Below is a small trained network, with its code and all its weights. Each question gives an input and a target symbol and asks what happens when units are switched off, that is, made to give their printed mean instead of their output.

import numpy as np


def w(rows, s, z=0):
    codes = np.array(rows[::2]) - 128.0
    scale = np.full(codes.shape[1], s)
    scale[-1] = z or s
    return codes * scale


def norm(h):
    return h / np.sqrt((h * h).mean(-1, keepdims=True) + 1e-5)


def f(y):
    return np.maximum(y, 0)


def softmax(a):
    e = np.exp(a - a.max(-1, keepdims=True))
    return e / e.sum(-1, keepdims=True)


def log_softmax(a):
    a = a - a.max(-1, keepdims=True)
    return a - np.log(np.exp(a).sum(-1, keepdims=True))


def net(x, mask):
    ids = ['ΔΦαηθσ'.index(c) for c in x.split()]
    T = len(ids)
    res = E[ids] + P[:T]
    r = norm(res)
    for j in range(2):
        rows = slice(4 * j, 4 * j + 4)
        q, k, v = (r @ M[0][rows].T for M in (Q, K, V))
        z = softmax(np.where(np.tri(T) > 0, q @ k.T / 4**0.5, -1e9)) @ v
        o = O[0][rows]
        res = res + np.where(mask[j], z, o[:, -1]) @ o[:, :-1]
    y = f(norm(res) @ A[0][:, :-1].T + A[0][:, -1])
    res = res + np.where(mask[2:10], y, B[0][:, -1]) @ B[0][:, :-1]
    return log_softmax(norm(res)[-1] @ U[:, :-1].T + U[:, -1])


Q, K, V, O, A, B = {}, {}, {}, {}, {}, {}
E = w([
[96,105,173,148,59,178,58,222,76],'Δ',
[109,99,253,89,143,103,81,242,140],'Φ',
[120,224,135,164,180,28,39,110,106],'α',
[107,183,161,150,160,221,164,213,173],'η',
[23,174,75,2,96,157,89,187,132],'θ',
[35,50,179,134,165,200,137,151,76],'σ',
],0.009)
P = w([
[191,193,255,206,125,149,115,14,66],'0',
[195,163,181,161,156,147,107,110,51],'1',
[181,150,168,152,164,137,120,130,57],'2',
[157,134,161,144,142,133,128,141,73],'3',
[138,124,155,140,130,132,124,142,97],'4',
[124,114,147,138,124,131,122,140,122],'5',
[107,110,142,138,117,123,123,137,142],'6',
[94,110,125,148,111,116,115,136,153],'7',
[82,114,119,148,121,99,118,131,177],'8',
[64,117,106,157,119,84,125,143,181],'9',
[56,133,77,170,127,60,125,146,192],'10',
[42,134,69,173,126,46,136,157,203],'11',
[32,139,43,185,125,16,137,162,202],'12',
],0.0072)
Q[0] = w([
[128,144,126,162,151,134,104,208,151],'h0',
[171,120,144,100,111,166,126,89,103],'h0',
[110,102,121,161,103,91,105,177,152],'h0',
[177,108,115,117,122,107,138,111,86],'h0',
[73,125,180,167,151,109,63,218,134],'h1',
[250,130,122,62,116,138,148,83,118],'h1',
[151,66,81,103,69,124,174,101,194],'h1',
[154,96,92,53,109,126,186,86,147],'h1',
],0.012)
K[0] = w([
[90,93,121,122,134,120,144,112,195],'h0',
[172,138,164,135,102,158,107,134,99],'h0',
[105,106,105,150,141,84,129,142,144],'h0',
[158,172,154,90,149,144,122,108,138],'h0',
[54,162,53,80,125,107,134,120,144],'h1',
[199,100,159,249,152,152,148,118,132],'h1',
[227,130,195,156,116,104,76,119,113],'h1',
[197,99,189,189,121,120,68,117,90],'h1',
],0.012)
V[0] = w([
[84,131,54,2,121,168,167,163,67],'h0',
[206,186,113,112,102,109,91,172,189],'h0',
[119,134,153,185,63,162,186,145,190],'h0',
[140,68,119,128,203,78,166,131,116],'h0',
[83,104,79,168,174,178,180,123,158],'h1',
[161,99,70,112,157,65,89,88,106],'h1',
[87,210,104,108,36,77,95,108,115],'h1',
[82,240,105,80,152,160,159,121,179],'h1',
],0.0074)
O[0] = w([
[100,135,228,156,101,19,117,143,163,150],'h0',
[179,160,39,115,1,124,163,169,147,97],'h0',
[196,67,81,74,143,117,105,140,90,121],'h0',
[144,95,171,211,138,190,119,116,182,93],'h0',
[165,172,158,143,160,121,143,146,27,90],'h1',
[88,159,178,128,107,195,154,176,131,69],'h1',
[134,106,110,67,106,180,187,76,126,243],'h1',
[168,63,122,136,124,146,175,117,105,255],'h1',
],0.0079,0.0094)
A[0] = w([
[96,253,43,195,158,128,144,71,196,86],'n0',
[204,190,83,186,120,211,51,115,120,191],'n1',
[64,104,125,100,35,73,229,122,124,157],'n2',
[237,63,67,127,133,145,86,212,182,98],'n3',
[224,160,81,242,194,101,92,123,92,65],'n4',
[122,141,251,96,222,115,130,43,82,174],'n5',
[194,111,139,137,97,10,106,138,84,156],'n6',
[132,153,57,186,148,71,3,153,211,250],'n7',
],0.0061,0.0025)
B[0] = w([
[80,97,78,131,65,194,87,191,225,138],'n0',
[110,123,196,136,142,46,192,180,178,149],'n1',
[174,195,168,210,159,147,127,164,118,254],'n2',
[119,50,57,201,125,105,93,159,158,162],'n3',
[51,99,145,50,158,109,65,169,131,146],'n4',
[96,153,47,158,127,165,79,90,77,202],'n5',
[152,148,100,72,129,160,228,172,181,161],'n6',
[189,139,168,177,96,173,195,1,90,154],'n7',
],0.007,0.0088)
U = w([
[216,172,115,41,133,245,197,33,2,105],'Δ',
[200,81,159,213,102,147,147,45,117,78],'Φ',
[11,113,150,112,75,151,100,184,198,255],'α',
[131,57,83,90,178,23,113,191,134,162],'η',
[148,200,195,136,145,113,185,174,100,49],'θ',
[58,163,171,184,216,131,53,133,53,136],'σ',
],0.0062,0.0022)

Each question gives the input, a string of symbols that net reads in full, and the target symbol t.
The units are the heads (4 rows each of Q, K, V and O) and the neurons (one row each of A and B). Each row of codes is followed by its name. A weight is (code - 128) times the scale printed after its matrix; where a second scale follows, it is the last column's (O, A, B and U).
mask holds one flag per unit, heads first, then neurons. A switched-off unit (its flag False) gives its mean, the last column of its rows in O or B, instead of its output. The means were averaged over made-up inputs and are rounded, as every weight is.
A unit's drop is (log p(t) with every unit on - log p(t) with that unit switched off) / (log p(t) with every unit on - log p(t) with every unit switched off).
The circuit of an input: a set's keep is (log p(t) with only the set's units on - log p(t) with every unit switched off) / (log p(t) with every unit on - log p(t) with every unit switched off). Starting from all 10 units, units are removed one at a time, each time the one whose removal leaves the highest keep (on an exact tie, the one counted first), for as long as the keep stays at least 0.8.
circuit, biggest first: the units of the circuit, biggest drop first
unit that matters most: the unit with the biggest drop
top k neurons: the k neurons with the biggest drops, biggest first
which heads matter: for each layer, one digit per head in row order, 1 if its drop is at least 0.15 and else 0, layers parted by /
input Φ η Φ η Φ Δ η, target η: which heads matter -> 01
input Φ Δ Φ Φ, target Φ: circuit, biggest first -> [n7 h1 h0 n3]
input Φ Φ Φ Δ α σ Φ Δ Δ Δ, target Δ: which heads matter -> 11
input θ Δ Δ θ η θ Δ η Δ Δ, target η: top neuron -> [n7]
input Φ Φ Δ σ, target σ: which heads matter -> 01
input θ θ Δ α, target θ: which heads matter -> 10
input θ Δ θ σ Φ θ, target σ: circuit, biggest first -> [h0 n2 n6]
input σ θ Φ Δ θ η, target θ: which heads matter -> 10
input Φ η Φ α, target η: top 3 neurons -> [n4 n1 n2]
input Φ σ σ Δ σ α θ θ Δ α, target θ: top 2 neurons -> [n6 n2]
input Φ Φ Δ, target Φ: top 3 neurons -> [n7 n1 n2]
input α Φ α, target α: which heads matter -> 10
input Φ Φ Φ Φ Φ, target Φ: circuit, biggest first -> [n7 h1 h0]
input Δ Δ α Δ, target α: which heads matter -> 01
input α Φ σ Δ θ Φ α η Φ Φ σ θ, target σ: which heads matter -> 10
input θ Φ Δ Φ θ, target θ: top 2 neurons -> [n2 n5]
input Φ Φ η Φ Φ α Δ α α Φ θ, target Δ: which heads matter -> 01
input η η Φ η Φ σ Δ σ Φ η, target σ: which heads matter -> 11
input σ Φ η, target σ: circuit, biggest first -> [h1]
input α Φ η η Φ Φ Δ α, target α: unit that matters most -> n0
